Below is a small trained network, with its code and all its weights. Each question gives an input and a class and asks what happens when units are switched off, that is, made to give their printed mean instead of their output.

import numpy as np


def w(rows, s, z=0):
    codes = np.array(rows[::2]) - 128.0
    scale = np.full(codes.shape[1], s)
    scale[-1] = z or s
    return codes * scale


def f(y):
    return np.maximum(y, 0)


def log_softmax(a):
    a = a - a.max(-1, keepdims=True)
    return a - np.log(np.exp(a).sum(-1, keepdims=True))


def net(x, mask):
    res = np.array(x, float).reshape(1, 4) / 4 @ E
    y = f(res @ A[0][:, :-1].T + A[0][:, -1])
    res = res + np.where(mask, y, B[0][:, -1]) @ B[0][:, :-1]
    return log_softmax(res[-1] @ U[:, :-1].T + U[:, -1])


A, B = {}, {}
E = w([
[114,135,49,81,182,135,156,115,29],'x0',
[99,187,107,250,121,138,141,171,139],'x1',
[15,37,112,30,219,93,15,174,67],'x2',
[163,77,91,140,71,70,59,165,148],'x3',
],0.012)
A[0] = w([
[170,169,185,180,176,201,253,115,169,142],'N0',
[96,118,176,28,173,216,152,85,79,223],'N1',
[122,126,146,48,181,148,169,149,120,85],'N2',
[146,127,17,143,116,80,124,188,56,198],'N3',
[183,145,95,185,59,171,181,89,89,87],'N4',
[139,71,142,124,127,78,73,119,168,254],'N5',
[150,191,133,218,122,252,212,57,89,166],'N6',
[145,207,39,151,101,169,153,96,84,126],'N7',
[64,133,149,124,170,158,131,130,105,40],'N8',
[122,194,180,151,200,202,137,153,144,140],'N9',
[72,85,90,55,183,181,144,188,57,170],'N10',
[130,118,67,105,126,71,108,107,57,19],'N11',
[106,117,148,98,179,180,155,133,97,44],'N12',
[116,82,159,48,168,163,134,107,114,28],'N13',
],0.012,0.0054)
B[0] = w([
[157,239,107,171,40,62,91,62,205,242],'N0',
[197,158,53,60,94,56,85,151,117,213],'N1',
[191,107,68,71,42,94,128,88,143,170],'N2',
[70,62,181,80,157,129,51,143,63,196],'N3',
[219,99,162,42,137,184,107,94,115,203],'N4',
[182,153,58,159,45,106,88,130,153,189],'N5',
[145,171,219,37,73,105,79,77,104,253],'N6',
[89,100,198,83,169,191,95,106,32,186],'N7',
[98,144,164,125,80,70,79,117,147,161],'N8',
[124,201,172,156,26,49,100,69,126,183],'N9',
[105,171,185,79,144,92,75,104,71,233],'N10',
[70,106,193,138,145,128,116,95,29,173],'N11',
[218,196,90,202,108,165,78,75,139,161],'N12',
[253,127,55,54,133,112,92,72,94,177],'N13',
],0.011,0.025)
U = w([
[33,186,191,206,216,191,224,70,202,2],'0',
[126,61,86,133,90,112,77,164,159,145],'1',
[186,179,154,159,83,155,134,104,184,196],'2',
[157,88,103,52,156,152,146,118,67,171],'3',
[8,127,152,175,129,96,115,149,87,96],'4',
],0.015,0.0096)

Each question gives the input, the list of numbers given to net, and the class t.
The units are the neurons (one row each of A and B). Each row of codes is followed by its name. A weight is (code - 128) times the scale printed after its matrix; where a second scale follows, it is the last column's (A, B and U).
mask holds one flag per neuron, in row order. A switched-off neuron (its flag False) gives its mean, the last column of its row in B, instead of its output. The means were averaged over made-up inputs and are rounded, as every weight is.
A unit's drop is (log p(t) with every unit on - log p(t) with that unit switched off) / (log p(t) with every unit on - log p(t) with every unit switched off).
The circuit of an input: a set's keep is (log p(t) with only the set's units on - log p(t) with every unit switched off) / (log p(t) with every unit on - log p(t) with every unit switched off). Starting from the 12 units with the biggest drops (on a tie, the unit counted first), units are removed one at a time, each time the one whose removal leaves the highest keep (on an exact tie, the one counted first), for as long as the keep stays at least 0.8.
units of the circuit, in order: the units of the circuit, biggest drop first
top k neurons: the k neurons with the biggest drops, biggest first
drop of u: that unit's drop, to one decimal
input [8,6,-2,-3], class 3: units of the circuit, in order : N7
input [-2,5,-2,8], class 1: units of the circuit, in order : N0, N6
input [0,0,-4,8], class 1: top 4 neurons : N0, N6, N10, N13
input [-4,-5,3,4], class 1: top 2 neurons : N0, N5
input [-4,-1,7,-1], class 1: top 2 neurons : N5, N4
input [0,-4,2,-8], class 2: top 4 neurons : N12, N3, N7, N9
input [0,1,5,3], class 4: top 2 neurons : N4, N1
input [1,-2,0,-2], class 3: top 3 neurons : N0, N9, N5
input [1,-4,-3,5], class 3: top 2 neurons : N0, N9
input [0,-4,3,7], class 1: top 2 neurons : N5, N4
input [2,3,-4,4], class 3: top 2 neurons : N7, N9
input [-3,-5,2,-5], class 3: top 2 neurons : N0, N13
input [-5,2,3,-1], class 1: drop of N12 : 0.2
input [3,8,7,-7], class 4: units of the circuit, in order : N4
input [-4,5,7,3], class 4: drop of N6 : -0.1
input [6,5,7,5], class 4: drop of N11 : 0.0
